1: [-18  -1  -3 -19 -15   5  -3 -20   7   0  -2  24   3  -4  -7  20]
2: [ -3   2  -2  11 -37   0   1   1  -6  -3   0 -11   5  -4  -2  -8]
3: [-34  -8   3 -15 -28   7  -2 -16  19  -1   1  41  -1  17  -6   9] | 1
4: [-30  -8   3 -17 -28   7  -2 -16  18  -1   1  43  -2  16  -5   9] | 3
5: [ -3   1   1  14 -24  -1   2   8  -4  -3   0  -8   5  -1   2 -19] | 2
6: [-24  -4   0 -18 -19   5  -3 -18  12   0   0  34   0   6  -5  13] | 1
7: [-13   0  -2   6 -29   3   0 -12   8  -6   1  -4   4   2  -7   3] | 2
8: [-19  -2  -3   0 -20   5  -2 -15   9  -3   1  26   1  17  -8   8] | 6
9: [  4   3  -3  10 -26  -1   0  -1  -8  -2   0  -5   4  -1  -2  -5] | 2
10: [  0   3   0  17 -25  -2   4  10  -1  -6   0 -20   8  -6   1 -19] | 5
11: [ 15   7  -9   7 -13  -3  -2  -8 -12   1   0  -2   2   6  -7  15] | 9
12: [-17  -4  -1 -17 -20   6  -2 -17  14   0   0  35   0  13  -8  17] | 6
13: [  3   4  -2  12 -22  -1   2   5  -7  -3   0 -10   6  -3   0 -10] | 9
14: [-31  -7   3 -15 -31   8   0 -16  22  -3   1  29   1  10  -6   9] | 3
15: [-16  -3   3  13 -38   1   2   4   2  -5   1   0   4  -1   2 -24] | 5
16: [  8   5  -3  14 -16  -2   1   7  -9  -2   0  -7   5   1   0  -9] | 13
17: [-35  -6   4 -16 -30   8  -1 -17  21  -4   0  22   3  -4  -4   4] | 14
18: [ -1   2   1  15 -25  -2   3   9  -3  -4   0 -12   6  -2   2 -19] | 5
19: [ 58  20 -18   9  28 -11  -2   4 -39   9  -2  -2   4  13  -7  31] | 11
20: [-44 -10   7 -16 -36   8  -1 -16  26  -5   0  32   1  -2  -3  -4] | 17
21: [-25  -8   8  15 -36  -3   3  14   8  -7   2  13   2   9   6 -42] | 15
22: [  1   3  -2  12 -26   0   2   4  -6  -3   0 -13   6  -4   0 -10] | 13
23: [-27  -5   0   1 -24   4  -3 -13  11  -3   2  34  -2  21  -6   0] | 8
24: [-34  -9   5 -13 -34   8  -1 -16  23  -3   1  40  -1  14  -5   4] | 3
25: [-10   0  -1  10 -36   0   0  -6   4  -5   1  -9   3  -2  -4  -6] | 2
26: [ 12   6  -4  13 -12  -4   2   8 -12  -1   0  -7   6   1  -1  -7] | 16
27: [-12  -2  -2 -16 -18   5  -2 -17  12   1   0  32   1  14  -8  22] | 12
28: [-20  -4   0 -16 -22   6  -2 -16  15   0   1  37   0  16  -7  15] | 12
29: [-30  -8   3 -16 -28   7  -2 -16  20  -1   1  40  -1  16  -5  10] | 4
30: [ -3   1   1  13 -24  -1   2   7  -5  -3   0  -2   4   1   2 -17] | 5
31: [ -9  -2  -2   5 -26   0  -2 -10   4  -3   2  17  -1  12  -5   0] | 8
32: [-17  -3  -1 -17 -20   6  -2 -17  14   0   0  31   1  13  -8  19] | 12
33: [-36  -7   3   1 -32   7  -1 -15  18  -6   2  27   1  16  -5  -7] | 23
34: [  2   3   0  15 -21  -3   3   9  -4  -5   0 -14   7  -2   1 -17] | 18
35: [ -7   1   0  13 -34   1   3   3  -1  -5   0 -18   7  -8   0 -12] | 2
36: [-54 -15   9  -2 -43   8  -1 -13  28  -7   2  44  -2  21  -2 -20] | 33
37: [ 10   9  -4  14 -22   1   4   5  -8  -5  -1 -40  12 -15  -2  -3] | 10
38: [-24  -4   0 -19 -17   5  -4 -19  10   0  -1  39   0   3  -5  14] | 6
39: [  2   3   0  14 -22  -4   4  10  -5  -5   0 -17   7  -3   1 -18] | 34
40: [  8   5 -10 -20   5   2  -5 -21  -4   6  -1  33   1  14 -11  41] | 27
41: [-21  -1  -2  -4 -25   7   0 -16  15  -4   0  10   5   8  -8  11] | 8
42: [-27  -5   1 -10 -27   7  -1 -16  18  -3   0  28   1  14  -6   9] | 14
43: [-23  -6   1 -16 -25   7  -1 -17  17  -1   0  32   1  11  -7  14] | 28
44: [-23  -4   7  17 -43   2   4   9   9  -9   1 -11   6  -6   4 -34] | 15
45: [  3   3  -2  14 -21  -1   2   6  -8  -2   0  -7   5   1   0 -11] | 13
46: [ 12   7  -4  13 -14  -2   2   6 -10  -2   0 -17   7  -3  -1  -5] | 26
47: [-30  -7   2  -6 -26   6  -2 -16  17  -3   1  34   0  18  -6   4] | 42
48: [-26  -5   1  -9 -25   6  -2 -16  17  -3   1  31   1  15  -6   8] | 42
49: [-35 -10   5 -14 -34   8  -1 -15  23  -3   1  39  -1  13  -5   3] | 24
50: [-24  -7   2 -18 -24   6  -2 -16  16   0   1  46  -2  19  -6  12] | 4
51: [-32  -9   4 -17 -26   5  -3 -16  18  -1   1  50  -3  18  -5   7] | 4
52: [ -7  -1  -2   5 -25  -1  -2  -8   1  -2   2  14   0  11  -4   0] | 31
53: [-17  -2  -3   0 -18   4  -2 -15   8  -2   1  26   0  18  -7   7] | 8
54: [-14  -2  -2 -19 -14   4  -3 -18   8   2   0  41  -1  14  -7  22] | 27
55: [-12  -2   2  12 -36   0   1   2  -1  -4   1   0   3   0   1 -17] | 15
56: [-40 -10   2  -5 -30   6  -2 -15  20  -4   2  44  -2  23  -4  -5] | 24
57: [-23  -7   8  16 -38  -2   4  13   9  -8   1   3   3   3   5 -40] | 21
58: [ -1   2  -3   9 -26  -2   0  -2  -6  -2   0  -4   3   1  -3  -3] | 9
59: [-18  -6  -1 -19 -14   4  -4 -17   9   3   1  60  -4  25  -6  18] | 50
60: [-33  -7   4 -15 -34   8   0 -17  23  -4   0  25   2   4  -5   6] | 14
61: [  1   1   0  14 -18  -5   2  10  -7  -3   0   2   3   7   2 -19] | 30
62: [  6   4  -1  15 -20  -4   5  11  -4  -6  -1 -25   7  -5   0 -16] | 39
63: [-37  -7   4 -16 -31   7  -2 -17  20  -3   0  28   2  -1  -4   3] | 17
64: [-44 -13   8 -16 -38   8  -2 -15  25  -4   1  45  -2  13  -3  -4] | 49
65: [-10  -1   0  10 -36   0   1  -2   0  -5   0  -8   4  -2  -2 -10] | 25
66: [-23  -5   1 -17 -22   6  -2 -18  15  -1   0  32   0  10  -6  14] | 43
67: [-34  -7   4 -17 -29   7  -2 -16  19  -3   0  31   2   1  -4   3] | 63
68: [  5   5  -6   6 -22  -1  -1  -9  -3  -3   1 -12   4   0  -7  11] | 58
69: [  7   5  -4  11 -20  -1   1   4 -10  -1   0  -8   5   0  -1  -5] | 16
70: [ -6   1   2  17 -32  -2   6  11   3  -8   0 -30   9 -10   1 -24] | 10
71: [ 12   7  -4  14 -13  -3   3   8 -10  -3  -1 -21   8  -4  -1  -6] | 46
72: [ -2   3  -6   3 -16   2  -2 -14   1  -2   1   7   3   9  -9  15] | 52
